Here is a tiny trained network, its code and every weight. The questions are about switching its units off for an input and a target symbol, where a switched-off unit gives its printed mean instead of its output.

import numpy as np


def w(rows, s, z=0):
    codes = np.array(rows[::2]) - 128.0
    scale = np.full(codes.shape[1], s)
    scale[-1] = z or s
    return codes * scale


def f(y):
    return np.maximum(y, 0)


def softmax(a):
    e = np.exp(a - a.max(-1, keepdims=True))
    return e / e.sum(-1, keepdims=True)


def log_softmax(a):
    a = a - a.max(-1, keepdims=True)
    return a - np.log(np.exp(a).sum(-1, keepdims=True))


def net(x, mask):
    ids = ['ΘΞΩβγηπσ'.index(c) for c in x.split()]
    T = len(ids)
    res = E[ids] + P[:T]
    r = res
    for j in range(3):
        rows = slice(3 * j, 3 * j + 3)
        q, k, v = (r @ M[0][rows].T for M in (Q, K, V))
        z = softmax(np.where(np.tri(T) > 0, q @ k.T / 3**0.5, -1e9)) @ v
        o = O[0][rows]
        res = res + np.where(mask[j], z, o[:, -1]) @ o[:, :-1]
    y = f(res @ A[0][:, :-1].T + A[0][:, -1])
    res = res + np.where(mask[3:15], y, B[0][:, -1]) @ B[0][:, :-1]
    return log_softmax(res[-1] @ U[:, :-1].T + U[:, -1])


Q, K, V, O, A, B = {}, {}, {}, {}, {}, {}
E = w([
[129,131,188],'Θ',
[128,94,150],'Ξ',
[145,123,188],'Ω',
[126,109,122],'β',
[158,100,134],'γ',
[109,137,169],'η',
[2,117,92],'π',
[101,129,94],'σ',
],0.028)
P = w([
[163,188,91],'0',
[126,4,139],'1',
[123,6,164],'2',
[123,7,180],'3',
[114,10,186],'4',
[105,4,189],'5',
[105,2,199],'6',
],0.0083)
Q[0] = w([
[118,197,107],'h0',
[115,134,116],'h0',
[109,61,175],'h0',
[67,68,134],'h1',
[73,34,146],'h1',
[107,79,210],'h1',
[65,4,99],'h2',
[96,120,168],'h2',
[108,74,79],'h2',
],0.018)
K[0] = w([
[94,93,145],'h0',
[135,96,113],'h0',
[210,234,97],'h0',
[179,207,124],'h1',
[174,192,105],'h1',
[134,237,83],'h1',
[42,245,160],'h2',
[150,149,230],'h2',
[6,211,100],'h2',
],0.013)
V[0] = w([
[159,42,173],'h0',
[60,56,105],'h0',
[34,58,93],'h0',
[2,122,107],'h1',
[144,49,152],'h1',
[173,38,166],'h1',
[51,227,110],'h2',
[86,67,86],'h2',
[120,214,119],'h2',
],0.013)
O[0] = w([
[167,55,71,130],'h0',
[153,178,99,132],'h0',
[158,181,118,133],'h0',
[166,250,131,196],'h1',
[150,92,89,85],'h1',
[145,51,63,64],'h1',
[66,227,147,240],'h2',
[143,195,80,254],'h2',
[57,123,151,89],'h2',
],0.012,0.0069)
A[0] = w([
[242,150,202,78],'n0',
[178,195,102,21],'n1',
[63,73,180,138],'n2',
[138,91,130,255],'n3',
[181,192,160,127],'n4',
[202,137,127,201],'n5',
[140,148,84,177],'n6',
[85,38,107,70],'n7',
[27,150,31,96],'n8',
[109,62,9,68],'n9',
[254,72,167,108],'n10',
[196,126,164,196],'n11',
],0.0091,0.014)
B[0] = w([
[60,88,228,175],'n0',
[60,2,82,209],'n1',
[59,188,181,206],'n2',
[54,131,37,223],'n3',
[198,61,134,253],'n4',
[57,130,55,175],'n5',
[142,101,82,182],'n6',
[184,18,169,216],'n7',
[214,128,195,211],'n8',
[190,228,242,197],'n9',
[201,217,145,199],'n10',
[106,107,43,180],'n11',
],0.0073,0.019)
U = w([
[144,91,199,50],'Θ',
[2,159,118,118],'Ξ',
[245,109,178,28],'Ω',
[134,159,98,253],'β',
[48,100,13,234],'γ',
[40,80,130,144],'η',
[177,213,244,86],'π',
[244,152,53,120],'σ',
],0.0077,0.0052)

Each question gives the input, a string of symbols that net reads in full, and the target symbol t.
The units are the heads (3 rows each of Q, K, V and O) and the neurons (one row each of A and B). Each row of codes is followed by its name. A weight is (code - 128) times the scale printed after its matrix; where a second scale follows, it is the last column's (O, A, B and U).
mask holds one flag per unit, heads first, then neurons. A switched-off unit (its flag False) gives its mean, the last column of its rows in O or B, instead of its output. The means were averaged over made-up inputs and are rounded, as every weight is.
A unit's drop is (log p(t) with every unit on - log p(t) with that unit switched off) / (log p(t) with every unit on - log p(t) with every unit switched off).
The circuit of an input: a set's keep is (log p(t) with only the set's units on - log p(t) with every unit switched off) / (log p(t) with every unit on - log p(t) with every unit switched off). Starting from the 12 units with the biggest drops (on a tie, the unit counted first), units are removed one at a time, each time the one whose removal leaves the highest keep (on an exact tie, the one counted first), for as long as the keep stays at least 0.8.
circuit, biggest first: the units of the circuit, biggest drop first
unit that matters most: the unit with the biggest drop
top k neurons: the k neurons with the biggest drops, biggest first
which heads matter: for each layer, one digit per head in row order, 1 if its drop is at least 0.15 and else 0, layers parted by /
drop of u: that unit's drop, to one decimal
input Ω Θ σ Ω Ξ β, target Θ: which heads matter => 111
input Ω σ σ γ σ Θ σ, target Θ: circuit, biggest first => h1, n9, h2
input Θ η γ σ σ σ, target η: which heads matter => 011
input γ β Ω η γ Ξ, target Ω: which heads matter => 111
input Ξ η Ξ η, target σ: top 2 neurons => n10, n1
input β β σ Θ Ξ, target γ: circuit, biggest first => n8, n9
input γ Ξ β, target Ω: circuit, biggest first => h1, h2, n9
input σ β β, target π: top 2 neurons => n3, n1
input π γ Ξ Θ Ξ, target Ξ: unit that matters most => n1
input β β Ξ, target γ: circuit, biggest first => n9, n8
input γ σ η, target Ω: top 4 neurons => n9, n7, n10, n1
input Ω π σ γ σ Θ, target Θ: top 2 neurons => n7, n10
input σ σ Ω β, target π: top 2 neurons => n3, n1
input Θ σ σ η Ξ γ π, target π: which heads matter => 001
input Ξ Ω σ β, target σ: top neuron => n9
input Θ Θ σ Θ β, target η: top 2 neurons => n3, n8
input π Θ π σ η, target η: top 4 neurons => n0, n1, n5, n4
input π Ξ η, target η: top 3 neurons => n1, n0, n4
input Ω β γ, target Θ: top 2 neurons => n2, n7
input Θ Θ Θ Ξ Ξ π Ξ, target Ξ: top neuron => n4
input Ω σ σ σ Ξ, target Θ: top 4 neurons => n7, n9, n10, n1
input Ξ π γ, target γ: top 3 neurons => n10, n4, n5
input η γ Ξ σ, target Ξ: which heads matter => 001
input σ σ π, target π: top 2 neurons => n8, n3
input γ Ω Θ η β Ξ, target Ω: drop of h2 => 2.2
input π Ω η Ω Ω γ Ω, target Ω: drop of n1 => 0.2
input β γ Ξ Θ η, target γ: drop of h2 => 0.2
input Θ σ β Ξ Ω Θ, target η: drop of n2 => 0.2
